Below are the code and all the weights of a small trained network. Each question names an input and a target symbol and asks about switching units off, where a switched-off unit gives its printed mean instead of its output.

import numpy as np


def w(rows, s, z=0):
    codes = np.array(rows[::2]) - 128.0
    scale = np.full(codes.shape[1], s)
    scale[-1] = z or s
    return codes * scale


def f(y):
    return y / 2 * (1 + np.tanh(0.7978845608 * (y + 0.044715 * y**3)))


def softmax(a):
    e = np.exp(a - a.max(-1, keepdims=True))
    return e / e.sum(-1, keepdims=True)


def log_softmax(a):
    a = a - a.max(-1, keepdims=True)
    return a - np.log(np.exp(a).sum(-1, keepdims=True))


def net(x, mask):
    ids = ['ηλμφψω'.index(c) for c in x.split()]
    T = len(ids)
    res = E[ids] + P[:T]
    q, k, v = (res @ M[0].T for M in (Q, K, V))
    z = softmax(np.where(np.tri(T) > 0, q @ k.T / 4**0.5, -1e9)) @ v
    res = res + np.where(mask[0], z, O[0][:, -1]) @ O[0][:, :-1]
    y = f(res @ A[0][:, :-1].T + A[0][:, -1])
    res = res + np.where(mask[1:9], y, B[0][:, -1]) @ B[0][:, :-1]
    return log_softmax(res[-1] @ U[:, :-1].T + U[:, -1])


Q, K, V, O, A, B = {}, {}, {}, {}, {}, {}
E = w([
[170,180,151,151,171,171],'η',
[165,231,165,94,189,146],'λ',
[159,109,168,218,195,65],'μ',
[106,117,161,250,221,133],'φ',
[160,86,100,223,158,215],'ψ',
[187,220,103,76,160,221],'ω',
],0.014)
P = w([
[179,61,217,150,205,193],'0',
[145,65,168,158,119,36],'1',
[137,107,112,146,123,80],'2',
[126,167,90,120,146,74],'3',
[125,150,70,142,168,85],'4',
[114,141,51,134,168,91],'5',
[129,155,2,111,153,176],'6',
[103,125,62,150,202,119],'7',
],0.0081)
Q[0] = w([
[216,184,107,129,114,196],'head 1',
[145,82,80,108,249,152],'head 1',
[25,72,127,86,46,136],'head 1',
[178,186,98,219,254,129],'head 1',
],0.0074)
K[0] = w([
[166,129,128,111,146,112],'head 1',
[114,121,194,61,121,165],'head 1',
[85,167,26,185,81,55],'head 1',
[152,122,182,183,235,254],'head 1',
],0.0097)
V[0] = w([
[16,131,196,146,196,186],'head 1',
[52,82,254,143,105,7],'head 1',
[156,179,97,81,122,93],'head 1',
[70,66,54,187,120,157],'head 1',
],0.0078)
O[0] = w([
[224,103,144,137,76,100,248],'head 1',
[201,189,37,208,123,44,102],'head 1',
[70,166,171,193,116,72,31],'head 1',
[148,2,85,78,211,110,148],'head 1',
],0.008,0.011)
A[0] = w([
[126,68,92,116,106,36,164],'neuron 1',
[177,115,141,143,123,171,3],'neuron 2',
[116,154,89,117,87,138,38],'neuron 3',
[75,95,156,139,76,119,83],'neuron 4',
[4,102,240,56,113,198,79],'neuron 5',
[200,2,106,21,99,145,113],'neuron 6',
[59,83,72,78,183,176,122],'neuron 7',
[74,202,199,121,168,147,137],'neuron 8',
],0.0074,0.0028)
B[0] = w([
[81,161,138,126,95,254,149],'neuron 1',
[141,191,129,59,52,84,162],'neuron 2',
[99,90,145,78,139,115,116],'neuron 3',
[205,65,99,94,50,54,121],'neuron 4',
[196,141,25,55,60,46,172],'neuron 5',
[111,194,218,91,151,100,250],'neuron 6',
[18,103,43,155,200,113,157],'neuron 7',
[152,127,101,227,71,138,143],'neuron 8',
],0.0076,0.011)
U = w([
[255,105,226,97,167,145,173],'η',
[126,130,190,158,150,205,252],'λ',
[155,139,46,197,248,157,90],'μ',
[91,204,239,173,137,179,31],'φ',
[98,94,204,72,206,134,32],'ψ',
[114,96,141,102,97,109,75],'ω',
],0.0053,0.0031)

Each question gives the input, a string of symbols that net reads in full, and the target symbol t.
The units are the heads (4 rows each of Q, K, V and O) and the neurons (one row each of A and B). Each row of codes is followed by its name. A weight is (code - 128) times the scale printed after its matrix; where a second scale follows, it is the last column's (O, A, B and U).
mask holds one flag per unit, heads first, then neurons. A switched-off unit (its flag False) gives its mean, the last column of its rows in O or B, instead of its output. The means were averaged over made-up inputs and are rounded, as every weight is.
A unit's drop is (log p(t) with every unit on - log p(t) with that unit switched off) / (log p(t) with every unit on - log p(t) with every unit switched off).
The circuit of an input: a set's keep is (log p(t) with only the set's units on - log p(t) with every unit switched off) / (log p(t) with every unit on - log p(t) with every unit switched off). Starting from all 9 units, units are removed one at a time, each time the one whose removal leaves the highest keep (on an exact tie, the one counted first), for as long as the keep stays at least 0.8.
circuit, biggest first: the units of the circuit, biggest drop first
k most important neurons: the k neurons with the biggest drops, biggest first
drop when u is switched off: that unit's drop, to one decimal
input ω φ φ φ η ψ ψ φ, target ω: 2 most important neurons : [neuron 5; neuron 4]
input ω φ φ φ ψ, target ω: circuit, biggest first : [head 1; neuron 5; neuron 6]
input ψ ω ψ ω, target ψ: circuit, biggest first : [head 1; neuron 7]
input ψ μ ψ ψ φ λ, target ψ: circuit, biggest first : [head 1; neuron 7]
input ψ μ ψ φ φ, target ψ: 3 most important neurons : [neuron 7; neuron 6; neuron 8]
input ψ φ φ φ η η η, target ψ: circuit, biggest first : [head 1; neuron 7; neuron 6]
input ω ω φ ψ ψ λ ψ ψ, target ω: 2 most important neurons : [neuron 5; neuron 4]
input λ ω ω μ ψ φ, target φ: most important neuron : [neuron 5]
input ψ φ ψ φ ψ η φ, target ψ: 3 most important neurons : [neuron 6; neuron 7; neuron 8]
input ω φ ω, target ω: 2 most important neurons : [neuron 5; neuron 6]
input μ ψ φ η, target μ: 2 most important neurons : [neuron 6; neuron 2]
input ω φ φ φ ψ η, target ω: 2 most important neurons : [neuron 5; neuron 6]
input μ ψ φ λ η μ, target μ: drop when neuron 7 is switched off : -0.2
input μ φ φ λ, target μ: drop when neuron 6 is switched off : 0.4
input ψ μ ω, target ψ: drop when neuron 6 is switched off : 0.2
